Below are the code and all the weights of a small trained network. Each question names an input and a target symbol and asks about switching units off, where a switched-off unit gives its printed mean instead of its output.

import numpy as np


def w(rows, s, z=0):
    codes = np.array(rows[::2]) - 128.0
    scale = np.full(codes.shape[1], s)
    scale[-1] = z or s
    return codes * scale


def norm(h):
    return h / np.sqrt((h * h).mean(-1, keepdims=True) + 1e-5)


def f(y):
    return np.maximum(y, 0)


def softmax(a):
    e = np.exp(a - a.max(-1, keepdims=True))
    return e / e.sum(-1, keepdims=True)


def log_softmax(a):
    a = a - a.max(-1, keepdims=True)
    return a - np.log(np.exp(a).sum(-1, keepdims=True))


def net(x, mask):
    ids = ['ΓΩεζθπτ'.index(c) for c in x.split()]
    T = len(ids)
    res = E[ids] + P[:T]
    q, k, v = (norm(res) @ M[0].T for M in (Q, K, V))
    z = softmax(np.where(np.tri(T) > 0, q @ k.T / 2**0.5, -1e9)) @ v
    res = res + np.where(mask[0], z, O[0][:, -1]) @ O[0][:, :-1]
    y = f(norm(res) @ A[0][:, :-1].T + A[0][:, -1])
    res = res + np.where(mask[1:9], y, B[0][:, -1]) @ B[0][:, :-1]
    return log_softmax(norm(res)[-1] @ U[:, :-1].T + U[:, -1])


Q, K, V, O, A, B = {}, {}, {}, {}, {}, {}
E = w([
[61,176,132,207,109,135,155,223,91,99,87,38],'Γ',
[129,255,130,177,157,124,177,106,69,134,113,217],'Ω',
[150,108,168,141,88,254,90,199,172,132,135,165],'ε',
[138,39,172,119,3,141,175,114,113,46,161,88],'ζ',
[85,143,176,171,213,97,62,89,115,142,135,74],'θ',
[60,130,156,42,125,132,69,132,141,96,67,134],'π',
[44,116,68,133,110,200,117,116,58,175,148,166],'τ',
],0.0081)
P = w([
[153,106,255,174,110,124,46,159,33,184,104,157],'0',
[78,132,210,116,154,132,96,206,81,109,216,158],'1',
[93,93,198,75,216,136,181,234,96,179,124,101],'2',
[107,89,74,181,151,61,60,184,201,77,177,187],'3',
[178,97,94,129,111,92,41,188,78,210,91,97],'4',
[117,93,93,209,121,120,92,107,218,125,53,135],'5',
[91,180,139,102,122,221,37,121,58,123,129,64],'6',
[55,133,174,130,171,217,176,95,222,172,57,85],'7',
],0.005)
Q[0] = w([
[138,207,228,35,122,216,137,133,8,176,161,54],'h1',
[185,144,58,120,93,36,11,204,82,108,184,152],'h1',
],0.017)
K[0] = w([
[227,117,112,82,106,133,155,107,96,248,37,55],'h1',
[86,146,219,20,190,163,200,180,71,150,215,114],'h1',
],0.018)
V[0] = w([
[154,209,123,239,254,101,114,90,83,210,148,124],'h1',
[46,158,125,129,209,4,84,115,89,138,68,17],'h1',
],0.0078)
O[0] = w([
[112,139,89,128,66,87,157,97,253,212,165,185,109],'h1',
[120,84,121,191,179,104,176,115,251,46,105,163,254],'h1',
],0.0057,0.0085)
A[0] = w([
[124,61,102,128,221,165,167,132,68,51,116,135,170],'n1',
[89,92,166,187,167,133,158,120,133,61,106,144,108],'n2',
[131,104,161,207,99,183,149,205,168,98,156,125,236],'n3',
[53,166,69,125,215,204,49,155,166,181,119,124,249],'n4',
[215,188,162,64,179,133,164,114,63,85,137,152,111],'n5',
[68,147,79,177,105,125,143,148,238,116,110,134,47],'n6',
[191,126,163,118,151,196,93,106,60,97,150,100,180],'n7',
[127,85,254,215,169,84,136,136,90,187,247,148,62],'n8',
],0.0089,0.002)
B[0] = w([
[117,69,85,135,108,188,169,36,110,183,140,98,251],'n1',
[63,165,147,63,70,41,171,202,104,148,153,110,249],'n2',
[201,142,180,161,81,136,95,126,95,138,74,166,206],'n3',
[118,116,106,163,87,116,35,135,195,114,27,153,217],'n4',
[192,149,140,216,157,103,122,127,224,159,142,151,158],'n5',
[141,176,110,105,198,175,123,118,2,131,159,60,213],'n6',
[80,137,112,63,136,41,155,95,225,84,160,149,201],'n7',
[202,60,87,122,166,211,146,111,129,51,146,97,154],'n8',
],0.0078,0.012)
U = w([
[184,114,173,153,98,199,69,170,201,127,94,185,176],'Γ',
[143,222,101,165,177,108,198,111,184,151,168,194,194],'Ω',
[63,171,166,34,152,48,82,162,173,169,160,163,237],'ε',
[118,207,116,153,140,172,147,242,45,110,119,56,4],'ζ',
[85,132,3,117,104,228,104,75,85,228,181,166,55],'θ',
[142,91,130,138,223,171,90,73,173,96,176,33,14],'π',
[115,74,161,134,54,103,198,86,132,121,165,109,217],'τ',
],0.0046,0.0012)

Each question gives the input, a string of symbols that net reads in full, and the target symbol t.
The units are the heads (2 rows each of Q, K, V and O) and the neurons (one row each of A and B). Each row of codes is followed by its name. A weight is (code - 128) times the scale printed after its matrix; where a second scale follows, it is the last column's (O, A, B and U).
mask holds one flag per unit, heads first, then neurons. A switched-off unit (its flag False) gives its mean, the last column of its rows in O or B, instead of its output. The means were averaged over made-up inputs and are rounded, as every weight is.
A unit's drop is (log p(t) with every unit on - log p(t) with that unit switched off) / (log p(t) with every unit on - log p(t) with every unit switched off).
The circuit of an input: a set's keep is (log p(t) with only the set's units on - log p(t) with every unit switched off) / (log p(t) with every unit on - log p(t) with every unit switched off). Starting from all 9 units, units are removed one at a time, each time the one whose removal leaves the highest keep (on an exact tie, the one counted first), for as long as the keep stays at least 0.8.
units of the circuit, in order: the units of the circuit, biggest drop first
most important unit: the unit with the biggest drop
top k neurons: the k neurons with the biggest drops, biggest first
drop when u is switched off: that unit's drop, to one decimal
input θ Γ τ θ π Ω ε π, target θ: units of the circuit, in order : h1, n6
input ε θ ζ, target ε: units of the circuit, in order : h1, n7
input π θ θ θ θ Γ π π, target ζ: units of the circuit, in order : n6, n7
input π θ π θ ε ε, target Ω: top neuron : n6
input π ζ ζ π, target π: top 3 neurons : n2, n5, n1
input π π θ π ζ, target Ω: top 3 neurons : n1, n6, n4
input ζ π τ Γ π, target Γ: units of the circuit, in order : h1, n2, n6
input ε π π Ω, target τ: units of the circuit, in order : h1, n1, n6
input π π θ ε τ ζ, target ε: units of the circuit, in order : h1, n7, n1
input π θ π π Γ π ε, target ζ: units of the circuit, in order : h1, n6, n1
input θ ε π ζ π τ, target π: top 3 neurons : n2, n7, n5
input π π π τ Ω θ Γ, target θ: top 2 neurons : n6, n2
input θ ε ζ π τ π ζ, target Γ: top 4 neurons : n2, n1, n6, n3
input θ Γ π θ τ π τ, target Γ: most important unit : n4
input τ π ζ, target Γ: top 4 neurons : n2, n1, n6, n7
input θ τ τ θ π Γ θ Ω, target ζ: top 2 neurons : n6, n7
input ε π ε τ ε Γ π θ, target ζ: top 3 neurons : n6, n7, n2
input θ π τ π π τ π Ω, target Γ: drop when n7 is switched off : 0.2
input Γ π θ ε ε θ ε ζ, target Ω: drop when h1 is switched off : 1.1
input θ ε θ τ Γ, target Ω: drop when h1 is switched off : 1.4
input θ π π, target Ω: drop when n5 is switched off : -0.1
input Ω τ π, target θ: top neuron : n2
